[[155 102 145 149 102]
 [120 155 103 101 102]
 [114 148 103 111 135]]
|
[[155 102]
 [120 155]
 [114 148]]

[[141 149 120]
 [145 137 102]
 [115 114 133]]
|
[[141 149]
 [145 137]
 [115 114]]

[[110 116 108 125 109]
 [145 132 151 147 149]
 [140 132 144 131 142]
 [129 132 126 116 128]
 [108 119 104 129 106]]
|
[[110 116]
 [145 132]
 [140 132]]

[[133 130 153 128]
 [131 123 126 128]
 [129 121 125 126]]
|
[[133 130]
 [131 123]
 [129 121]]

[[112 142 133 138 105]
 [146 144 107 110 108]
 [147 109 108 109 114]]
|
[[112 142]
 [146 144]
 [147 109]]

[[143 125 100 128]
 [147 130 116 124]
 [106 145 144 135]
 [112 133 144 135]
 [115 115 114 142]]
|
[[143 125]
 [147 130]
 [106 145]]

[[135 133 131 149 131]
 [128 121 133 130 126]
 [137 140 108 135 128]
 [131 121 109 126 124]
 [141 138 130 152 123]]
|
[[135 133]
 [128 121]
 [137 140]]

[[106 130 115 100 128]
 [104 127 117 101 127]
 [104 124 120 104 123]]
|
[[106 130]
 [104 127]
 [104 124]]

[[130 148]
 [129 157]
 [130 149]
 [129 152]]
|
[[130 148]
 [129 157]
 [130 149]]
---
[[108 135 111 122 136 140 154]
 [145 127 155 119 117 119 103]]
|
[[108 135 111 122 136 140 154]]

[[153 126 141 126 134 125 129]
 [143 125 127 133 129 136 127]
 [128 129 131 124 133 131 120]
 [111 132 132 127 138 136 121]
 [143 125 129 128 125 126 130]
 [113 132 133 122 137 133 115]
 [127 127 121 130 123 129 130]]
|
[[153 126 141 126 134 125 129]
 [128 129 131 124 133 131 120]
 [143 125 129 128 125 126 130]
 [127 127 121 130 123 129 130]]

[[124 138 144 142 113 118 123 137 134 122 125 131]
 [113 121 128 127 121 126 131 135 123 137 132 120]
 [139 133 119 130 143 122 131 141 119 129 121 135]
 [145 131 120 134 127 130 117 130 123 115 126 133]
 [128 126 128 117 124 126 135 131 133 121 128 100]
 [124 123 135 114 136 132 120 134 118 133 135 126]]
|
[[124 138 144 142 113 118 123 137 134 122 125 131]
 [139 133 119 130 143 122 131 141 119 129 121 135]
 [128 126 128 117 124 126 135 131 133 121 128 100]]

[[129 141 151 115 114]
 [129 143 142 112 119]
 [128 142 130 112 126]
 [128 140 130 115 125]
 [126 130 126 112 136]
 [108 129 101 124 143]
 [128 130 128 125 128]
 [107 130 100 125 143]
 [127 137 131 113 132]
 [115 126 112 119 143]]
|
[[129 141 151 115 114]
 [128 142 130 112 126]
 [126 130 126 112 136]
 [128 130 128 125 128]
 [127 137 131 113 132]]

[[138 134]
 [147 149]
 [127 113]
 [145 147]
 [116 123]
 [122 130]
 [148 148]
 [121 125]
 [108 119]
 [146 138]
 [149 142]]
|
[[138 134]
 [127 113]
 [116 123]
 [148 148]
 [108 119]
 [149 142]]

[[128 121 135 122 117]
 [134 124 119 139 121]
 [117 130 143 125 130]
 [126 119 121 135 125]
 [138 116 114 139 110]
 [129 125 135 123 122]
 [143 126 133 122 106]
 [131 119 121 135 119]
 [144 128 125 148 150]
 [142 126 131 144 144]
 [126 139 144 126 133]
 [123 119 125 125 128]]
|
[[128 121 135 122 117]
 [117 130 143 125 130]
 [138 116 114 139 110]
 [143 126 133 122 106]
 [144 128 125 148 150]
 [126 139 144 126 133]]

[[118 110 126 104 107]
 [123 129 122 144 124]
 [123 122 125 125 123]
 [121 124 120 133 122]
 [133 140 116 134 140]
 [127 127 128 127 127]
 [125 126 126 127 127]]
|
[[118 110 126 104 107]
 [123 122 125 125 123]
 [133 140 116 134 140]
 [125 126 126 127 127]]

[[107 136 120 138 149 138 136 129 144]
 [144 134 138 124 130 118 118 157 122]
 [126 136 136 135 146 120 121 157 141]
 [107 135 118 122 120 138 134 116 131]
 [119 131 126 133 142 133 136 126 139]
 [124 127 131 138 149 127 136 131 144]
 [132 128 128 120 110 132 121 121 111]
 [144 125 136 115 108 121 123 129 109]
 [130 134 138 115 118 125 120 144 132]]
|
[[107 136 120 138 149 138 136 129 144]
 [126 136 136 135 146 120 121 157 141]
 [119 131 126 133 142 133 136 126 139]
 [132 128 128 120 110 132 121 121 111]
 [130 134 138 115 118 125 120 144 132]]
